Below is a small trained network, with its code and all its weights. Each question gives an input and a class and asks what happens when units are switched off, that is, made to give their printed mean instead of their output.

import numpy as np


def w(rows, s, z=0):
    codes = np.array(rows[::2]) - 128.0
    scale = np.full(codes.shape[1], s)
    scale[-1] = z or s
    return codes * scale


def f(y):
    return y / 2 * (1 + np.tanh(0.7978845608 * (y + 0.044715 * y**3)))


def log_softmax(a):
    a = a - a.max(-1, keepdims=True)
    return a - np.log(np.exp(a).sum(-1, keepdims=True))


def net(x, mask):
    res = np.array(x, float).reshape(1, 4) / 4 @ E
    y = f(res @ A[0][:, :-1].T + A[0][:, -1])
    res = res + np.where(mask, y, B[0][:, -1]) @ B[0][:, :-1]
    return log_softmax(res[-1] @ U[:, :-1].T + U[:, -1])


A, B = {}, {}
E = w([
[126,123,98,95,34,79],'x0',
[113,242,150,163,111,202],'x1',
[140,67,149,154,85,182],'x2',
[247,170,152,179,133,83],'x3',
],0.011)
A[0] = w([
[209,137,161,129,166,85,191],'neuron 0',
[87,149,233,168,238,97,130],'neuron 1',
[66,123,44,97,102,134,183],'neuron 2',
[124,232,101,151,130,12,220],'neuron 3',
[115,175,117,150,133,159,75],'neuron 4',
[155,176,155,153,136,170,85],'neuron 5',
[160,195,50,117,100,198,99],'neuron 6',
[115,219,178,50,110,148,117],'neuron 7',
[96,204,63,166,113,169,60],'neuron 8',
[181,128,118,198,144,105,128],'neuron 9',
[157,136,94,179,119,74,223],'neuron 10',
[123,195,87,79,160,103,220],'neuron 11',
[19,104,154,11,185,120,79],'neuron 12',
[233,135,150,139,112,134,74],'neuron 13',
[85,154,90,136,51,73,173],'neuron 14',
[140,86,225,175,206,219,115],'neuron 15',
[55,125,53,135,141,141,57],'neuron 16',
[108,223,90,79,132,97,198],'neuron 17',
[219,30,192,141,57,243,158],'neuron 18',
[123,83,112,83,184,64,54],'neuron 19',
[153,48,105,141,219,2,161],'neuron 20',
[108,200,99,134,108,153,54],'neuron 21',
[128,74,120,73,155,96,93],'neuron 22',
[167,168,115,77,28,181,126],'neuron 23',
[129,178,125,141,113,222,160],'neuron 24',
[107,140,79,165,42,84,23],'neuron 25',
[70,196,177,162,99,138,52],'neuron 26',
[210,131,97,122,140,61,238],'neuron 27',
[157,81,192,147,80,180,179],'neuron 28',
[92,177,190,63,254,67,142],'neuron 29',
[132,161,61,51,189,65,164],'neuron 30',
[103,197,129,209,126,185,187],'neuron 31',
[120,148,133,47,91,136,140],'neuron 32',
[121,176,132,17,151,122,136],'neuron 33',
[159,107,137,120,136,205,1],'neuron 34',
[108,203,52,68,45,71,47],'neuron 35',
[58,106,162,64,112,158,147],'neuron 36',
[124,117,228,140,10,35,206],'neuron 37',
[119,206,51,144,115,171,81],'neuron 38',
[182,22,104,105,176,95,173],'neuron 39',
[96,138,90,154,71,79,31],'neuron 40',
[143,77,33,88,148,99,152],'neuron 41',
[53,138,111,71,183,212,55],'neuron 42',
[99,149,159,144,15,73,84],'neuron 43',
[153,196,102,108,86,195,35],'neuron 44',
[76,104,172,225,216,130,123],'neuron 45',
],0.0098,0.0038)
B[0] = w([
[139,174,124,77,99,123,212],'neuron 0',
[95,107,139,104,206,70,205],'neuron 1',
[111,216,206,99,92,130,209],'neuron 2',
[81,170,189,93,121,187,241],'neuron 3',
[133,99,151,141,115,70,158],'neuron 4',
[98,118,186,102,86,89,176],'neuron 5',
[150,55,160,108,104,84,179],'neuron 6',
[147,81,157,210,77,108,190],'neuron 7',
[188,85,160,170,57,59,184],'neuron 8',
[152,167,129,28,127,130,181],'neuron 9',
[122,170,146,69,132,179,190],'neuron 10',
[67,125,171,149,104,197,200],'neuron 11',
[183,226,170,62,86,134,232],'neuron 12',
[178,221,156,57,66,138,190],'neuron 13',
[62,123,129,82,168,72,205],'neuron 14',
[91,121,173,69,211,26,219],'neuron 15',
[198,192,178,35,94,116,171],'neuron 16',
[61,90,195,244,122,184,212],'neuron 17',
[51,92,251,90,155,237,232],'neuron 18',
[155,64,171,211,61,54,185],'neuron 19',
[99,109,143,142,42,70,254],'neuron 20',
[192,47,191,185,134,93,170],'neuron 21',
[149,109,169,170,48,78,178],'neuron 22',
[87,64,140,161,151,102,194],'neuron 23',
[120,109,153,122,69,101,211],'neuron 24',
[132,126,118,37,181,24,169],'neuron 25',
[187,90,190,186,103,73,179],'neuron 26',
[98,163,149,81,46,148,228],'neuron 27',
[22,123,195,182,113,189,185],'neuron 28',
[16,114,183,127,195,150,215],'neuron 29',
[76,51,254,176,71,193,208],'neuron 30',
[106,79,152,159,74,100,230],'neuron 31',
[112,160,134,85,163,146,165],'neuron 32',
[110,162,124,121,152,219,172],'neuron 33',
[96,76,195,166,163,117,137],'neuron 34',
[76,112,106,96,207,48,215],'neuron 35',
[176,170,183,68,80,127,202],'neuron 36',
[55,133,133,115,220,114,227],'neuron 37',
[184,68,140,139,66,117,182],'neuron 38',
[108,61,115,199,69,79,226],'neuron 39',
[128,94,187,45,198,61,153],'neuron 40',
[115,55,173,167,70,107,200],'neuron 41',
[144,164,130,65,100,72,210],'neuron 42',
[88,113,77,7,227,25,192],'neuron 43',
[192,31,148,116,99,70,174],'neuron 44',
[127,151,120,34,169,25,191],'neuron 45',
],0.0061,0.0094)
U = w([
[148,96,145,171,79,75,72],'0',
[73,145,133,94,213,57,111],'1',
[54,135,167,140,135,170,209],'2',
[195,228,145,55,70,118,91],'3',
[75,169,131,144,127,130,161],'4',
[147,166,84,164,202,156,3],'5',
[187,170,55,200,208,111,3],'6',
[248,169,33,171,220,90,3],'7',
],0.012,0.005)

Each question gives the input, the list of numbers given to net, and the class t.
The units are the neurons (one row each of A and B). Each row of codes is followed by its name. A weight is (code - 128) times the scale printed after its matrix; where a second scale follows, it is the last column's (A, B and U).
mask holds one flag per neuron, in row order. A switched-off neuron (its flag False) gives its mean, the last column of its row in B, instead of its output. The means were averaged over made-up inputs and are rounded, as every weight is.
A unit's drop is (log p(t) with every unit on - log p(t) with that unit switched off) / (log p(t) with every unit on - log p(t) with every unit switched off).
The circuit of an input: a set's keep is (log p(t) with only the set's units on - log p(t) with every unit switched off) / (log p(t) with every unit on - log p(t) with every unit switched off). Starting from the 12 units with the biggest drops (on a tie, the unit counted first), units are removed one at a time, each time the one whose removal leaves the highest keep (on an exact tie, the one counted first), for as long as the keep stays at least 0.8.
circuit, biggest first: the units of the circuit, biggest drop first
top k neurons: the k neurons with the biggest drops, biggest first
drop of u: that unit's drop, to one decimal
input [-8,6,8,4], class 1: circuit, biggest first	(neuron 15)
input [-5,7,-8,7], class 2: top 4 neurons	(neuron 3; neuron 29; neuron 17; neuron 11)
input [8,8,6,1], class 0: top 2 neurons	(neuron 44; neuron 8)
input [8,7,6,7], class 1: top 2 neurons	(neuron 43; neuron 37)
input [7,-7,-2,-7], class 0: top 2 neurons	(neuron 41; neuron 19)
input [7,-6,8,-1], class 2: top 3 neurons	(neuron 18; neuron 28; neuron 15)
input [-4,-2,8,7], class 2: top 2 neurons	(neuron 18; neuron 28)
input [7,6,-8,5], class 2: top 2 neurons	(neuron 17; neuron 3)
input [-7,-6,6,7], class 1: top 2 neurons	(neuron 15; neuron 45)
input [7,-1,8,8], class 2: top 3 neurons	(neuron 18; neuron 28; neuron 37)
input [-2,2,-7,6], class 2: top 2 neurons	(neuron 29; neuron 17)
input [-2,4,-5,-6], class 3: top 3 neurons	(neuron 12; neuron 42; neuron 16)
input [5,-6,-6,1], class 0: top 2 neurons	(neuron 19; neuron 20)
input [1,-4,5,5], class 2: circuit, biggest first	(neuron 18)
input [1,1,-6,-7], class 3: top 2 neurons	(neuron 12; neuron 16)
input [-5,-3,3,-1], class 1: top 3 neurons	(neuron 15; neuron 45; neuron 30)
input [3,-5,-5,1], class 0: drop of neuron 28	0.3
input [2,4,3,-4], class 0: drop of neuron 3	0.2
input [-7,3,-2,-8], class 3: drop of neuron 16	0.1
input [1,-1,5,6], class 3: circuit, biggest first	(neuron 13)
input [8,-6,-1,2], class 1: drop of neuron 35	0.1
